[   4  -28  -19    9  -59   17   59   -2  -31   57 -108   15  -13   49
  -69  -27  -30   35  -18   12   24  -22   13  -18  -36  -16   -7  -75
    9  -62   60   25] => K242
[ -5  37  15  10  34  28   4  15  28  -1 -14  -5  -9 -13 -31 -27 -10 -28
 -19 -22 -35  18 -29  -9  -1  -9  -7   3 -16  15 -31   0] => K285
[-11  13 -19   6  23 -13 -19 -31 -10  23  11 -39  -4 -21   6  -5  33 -45
  41   4  11  12 -24  20 -96   4  13  29 -11  -5 -25  40] => K6
[-35 -24   7  25 -39 -19 -49 -34 -34 -20 -13 -24  21   3  47  -1 -19   1
  -5 -34  87  -8  25  39 -59   3  -2   7  13  -8 -19 -24] => K817
[ 58  -1 -16 -26  14  -3  -9 -13  21 -46  38  19 -51  31  34 -33  16  17
  -7  13 -69 -33  13 -36  69 -16 -13  52 -10 -12  35 -28] => K285
[ -3  23 -36  21  -4  19  36   2 -14   8   7  30 -23   3 -17 -45  17 -24
  12  -5 -37  36 -32  10  26   6  22   3  43  15 -10 -15] => K817
[ 14  18   0 -28 -17  -4 -22 -11 -18   2  -6  14   0  -5  -7  16  17  15
  -4  18  -5  21  -9  -9 -40  18   8 -31 -23  20  -6 -26] => K817
[ 45  18 -24 -76 -35  33 -49 -45 -16  12  74  21  26  20  83  58 -23 -14
 -24 -57   0  22  -8  24 -28 -18   1 -17   4 -53 -71 -51] => K105
[ 20  -2  29 -70  29 -33  11  18  11  -5   0   3  19 -16   4  31  16  36
  10  20 -67 -11 -13 -20 -16  -2  -2  30   0  20   5   1] => K25
[ 20 -19  13 -77  22 -19  43  16  -7  -3  -1   0 -58  10   1 -22  22  -5
  14   2 -74   0 -49 -11 -21   2  18   6 -14   6  19 -10] => K285
[ 25   8   4  -8  12  31 -23  -3  -9   9  -2  20 -29   7   4   4   2  -5
 -28 -11 -25  14 -15  -4   1 -42  -8  -9   7 -16 -20 -36] => K365
[ 36 -27   5 -34  -5 -31   1 -12 -14 -15 -32  47  -6   7   0  -3 -12  17
 -13  -1 -53  14 -12 -17  47 -15 -12 -10 -18  11  10 -27] => K285
[-19 -38   2 -32 -15 -29  28  25   6 -34  -5  -2 -12 -12 -32  -6  11  45
  31   6 -28 -16 -29  34  16 -17  46 -32  12  31  12  22] => K318
[-14   1  -5   4  -3  16 -16 -10  21  11  12   0 -14   8   9 -23  -5  -3
   4 -20 -33  31 -34  24 -20  -4  16  -9  23   0 -61  18] => K242
[ -6 -24   6 -29  33 -35  -9  -5  -3 -29 -81  22  17  11 -73   7  44   0
  -4  57  -5   7 -23   7  -9 -62 -10  11 -40  45  18   3] => K817
[ 19  24  -6   1 -15   5 -33 -15 -23   7  31  10 -20   0   4  14  -9  12
  -1   1 -11  19 -15   8  19  21   5 -28   0  15 -10 -13] => K318
[ 32 -33  10 -63  -8 -44  18  18   9 -42 -29   5 -28 -11 -25  32  13  43
  42  55 -20  -3   8 -43  -1  39  12  -3  -9  26  56  14] => K688
[  27   12    2  -50   27   12   16   16   31  -47  -29   47  -22   -6
  -25   25    3   38   -1   13 -114   10  -32   -7   -6  -32    6   -3
   31   28    3  -33] => K817
[ 31   4   7 -22 -16  11 -12  -2 -11 -24  22  13 -21  -3  -3  26   7  15
  -4  -2  33  17   3 -22  13   6  -1 -22 -17   3 -11 -20] => K688
[  50   33    0   21    5  -15  -28  -31    8  -39  -56   16  -14    8
  -39  -25  -22   -7   36   55 -108  -60  -24  -26    9   40  -17   37
   -3   24   49   41] => K6
[ 59  19 -37 -87 -36  49  13   6   2   0  -8 -21 -10 -25  72  25  -4  21
 -34 -66  94 -29  52 -31 -77 -78 -26 -11 -47 -51 -15 -68] => K105
[ 25 -19 -78  12  11  41  20 -43 -12 -30 -47  58  25 -53   1  16  -6  28
  25 -15  55  -5  67  -5 -10 -12 -33  -6  59 -49  61 -49] => K6
[ 26  32  -8 -14   8   6 -34  -7   1  -5  23  10  -9 -27   7  14  14   2
   8   7 -12  18 -14   1 -32  33  -5 -18   0   1 -27 -18] => K6
[ 23   8  14 -25 -16  10 -24   8 -17  14  17  22  -2  -2  16  34  12   2
  -6   6  -8  18   0  -4  17  10   8 -19   2  -6 -15 -22] => K365
[ 16  20 -43  29  35  38  -7   7  53 -51  32  43 -16  10 -22  25   7  52
  15 -15 -56   2 -23  12  70 -22   5  36  83 -16 -27 -12] => K25
[-11 -74  70 -84   6 -29  20  12  22 -21 -26 -32 -22 -50 -13  24  11  60
   6  25  -7 -16  -1   3 -55 -33  50 -72 -62  56  33   5] => K318
[ 23  35 -28   9  -1  28  20   5  17  15  56  -2 -22 -11  -4 -11  12  26
   8   5 -33   0   9   4  44  17  24 -13  23   4  -9  10] => K318
[  6   6   1 -13   3 -14   4  11  -9 -27 -34  44   5  -9 -19  -2  -3   1
  -6  -7 -21  29 -13 -23  45  -6 -18  -1 -11  17  13 -22] => K285
[ 18  17  11 -26   5   5 -18 -16 -11  -3  18  15  -6 -20  14  19   9  12
  -7 -20   2  29 -14 -13 -10  30   1 -25 -36  13 -28 -24] => K285
[ 25   7   8 -41 -17  11 -21   4 -22   4  30  24  -5   2  32  29  20   4
  -2  -3  -7  14  -6  -7  23  -8  14 -15  -8 -10  -7 -35] => K365
[ 29  26 -13  -2   6  18 -22 -21  -4  -3  34  20 -10 -26  18  14   4   3
   5  -5 -25  15  -8   1 -24  26   1 -22  12  -9 -20 -20] => K6
[ 37  10  15 -20  -8  10 -29   1 -16  18  13  13 -10   3  20  37   4   5
 -19  10 -11   4   3 -12  10   2  -2 -15  -7  -8 -12 -26] => K365
[ 40  -4  12 -85 -16  -1 -35 -35  -6 -52 -75  54 -46  -4  -1 -27  -7 -50
  30  -9 -93  23 -64 -30 -22 -51 -13  36 -36  42  16  -8] => K105
[ 50  14 -11 -60 -29  -8 -45 -14   7 -60  27  17 -41  47  87  43 -29  23
 -10 -38 -32 -11 -32  -7  25 -51   1  29  -2 -20 -21 -51] => K105
[ 32  -4   7 -80   1   9 -28 -35  30  18 -12 -32 -35  24  14  44  -3 -17
  14   5 -22  13 -53   2 -75 -25  40 -23 -57  -3 -30  15] => K105
[ -1   8 -28   2  44  31 -10   3  20 -31  21  28  -7 -40 -24 -14  20 -34
  11 -15 -31  31 -48  32   0 -34   6  -8  24  15 -45 -25] => K6
[ 27  -2  -7 -24  -5  15 -11 -20 -18   1  12  34  -9  -4   2  30   1 -20
 -21  -3  10  24 -13   2   1  10 -11 -12   1   3 -25 -18] => K105
[ -2 -23  15 -33  17 -15 -14   2  17 -44   1  23 -10   8 -36 -56  42  43
 -45  35 -52  -6  14  -6 -11 -58  -9   0  -5  10  10 -26] => K817
[ 26  35  -3 -11 -15   5 -22 -13 -24  10  24  10 -22  -3   6   9  -7  21
  -2  -1 -27  14 -12  -5   5  15   0 -24  -4  13  -4 -12] => K318
[ 21 -65  23 -46  14  24   1 -16  14 -65 -43  67 -43 -21 -68   2  73  81
   4  40 -23 -36  24   4  -7 -30  -1 -12  13  -2  29   8] => K365
[ 25  12  -6 -29  -4  11   5  -6  -8   6  13   8 -12 -10  -8 -13 -18 -12
   2 -21 -35  37 -27 -18 -15 -10   8 -23  -2   2 -32 -13] => K688
[-14  19  15 -28  17  42  14  21  17   4  -4  35 -23   7 -38 -26  34  -4
 -20  -6 -28  39 -41   9   4 -30  -5 -20   8   7 -42   0] => K242
[  8 -28 -17  17   1 -43 -13  42  16 -66  35  -5 -22 -13  20  -5   9  52
 -52   6  58 -26  22  -3  38  -6 -18  12   9  19 -27 -34] => K105
[-23  -3   5  -2  10 -30  12 -10 -11 -63 -28  19 -17  22 -22  -3  15  54
  11  27 -46 -22 -20  -4 -20  -9  15  21  26  15  48   1] => K817
[  1  44   2  -6 -20 -71 -10  49 -42  18  76 -80 -10  72  67  19 -34 -47
 -28  22  10 -36 -38 -19  -2  54   3  40  -9 -14  17  -7] => K105
[  1  21 -46  19  -2  39 -28 -12   1 -10 -19  33  12  19 -63 -31  10   4
 -28   8  -1  12  -1  14 -15 -31 -18 -28  21 -23 -14 -31] => K817
[ 20  37  19 -27 -34   9 -18   6 -21   3  21  -7  -3  12  18  17 -21  -5
 -12 -18  23  21   5 -37 -11  10  -8 -19 -19 -18  -6 -20] => K688
[ 23   6   3 -26 -12   2  -6   2  -9  -5  26  -2   2   5  -1  32   2  -1
   1   1  36  18  -2 -11  16   7   6 -19 -16  -2 -17 -12] => K688
[ -7 -37  -4 -11  33  27  16 -11  10 -20  13  26 -44  -2 -26 -13   8 -16
 -30  -8 -19  18 -29  23 -20 -29   1  -4  39  -9 -21 -14] => K105
[ 43   2 -20 -46  12  29  16 -10  19  12  13  18 -38 -28  14 -20 -15 -15
 -16 -25 -72  28 -26  -6 -37 -14   3  -6  18   4 -46 -20] => K105
[  5  58 -45  45 -15  84 -44 -52 -29  -1   6  23  42  25  20  -4 -12 -71
  -1 -57  80   1 -21  19  45 -51 -23  15 -28 -11 -47 -21] => K242
[ 21  -4 -18  19  41  21  -5 -20  12 -12 -11  37 -60 -21 -45 -34  27   4
   2  10 -40  24 -41  27 -10   6  -2 -18  31   9 -38  -6] => K6
[  -5  -55  -13   38    6  -10   53   -4  -32   18  -19   12  -38  -21
  -28 -104  -36  -33   -3    0  -68  -14  -16   23  -21   39   -2  -21
   84  -14   35   -6] => K6
[-27   4  -3 -13  19  38  24  33  27   5 -18   8 -25   6 -30 -39  13 -10
 -10 -17   3  32 -41  30   6 -17   4 -21  30   1 -47  -8] => K242
[ 19  -4 -32  19  21   5  20 -19   5 -16   1  33 -12 -34   2 -18   6  33
   9  -1 -16   6   6   7  17  14   3 -12  41  -4   0 -18] => K6
[ 45  -6 -21 -15  14 -10  24 -14   0   5   1  32 -19 -21 -19  -3   9  -8
  28  17 -50  42  -9 -18  35  21   3  17  23  28 -21  15] => K688
[ -8 -38  10 106   4  12  -5 -20  36  11  -1 -11 -56  45 -60 -70 -64 -30
 -24  30 -86  -5 -19  -5  46  48  25 -31  41 -14  40  33] => K285
[ 29  52 -55 -23  -7  41   2 -19 -12  20  -1 -24 -35  28  18 -53 -27 -90
  22 -19   0  10 -71 -22   4  -3  24   1 -45   2  13 -28] => K105
[ 23  10 -13  20   7  21   1  22  10  16 -11  24 -31  -7 -49 -24   1  -8
   0   0 -40  20 -35  -6  25   8  -7  -2  30  13 -23  -3] => K25
[ 42 -46  -6 -42 -14  -7  20 -24   4 -28 -13  55 -40  12 -16   1  15   2
  13  39 -62  -3  -3 -20  41   3  10  10  15   7  49  14] => K105
[ -6   6  30 -15  22 -12  34  24  -8  13  19 -16 -20   4 -22  10  28  -6
 -10   9  32  27 -10   0   5  12   1   8   6   7 -31  14] => K688
[ 28 -29  16 -66 -11 -35  40   9  13   1  -6 -20 -37  45  18 -59 -15 -19
  -3  33 -78 -41 -18  -9  32  15  21  27   6  -3  42  11] => K105
[-17  78 -16 -14  -8  73 -23 -11  45  53  -2 -32  26  36 -67   4 -10 -90
  62  14 -40  42 -74  26  34  -6  70 -43 -38   7  -6  54] => K318
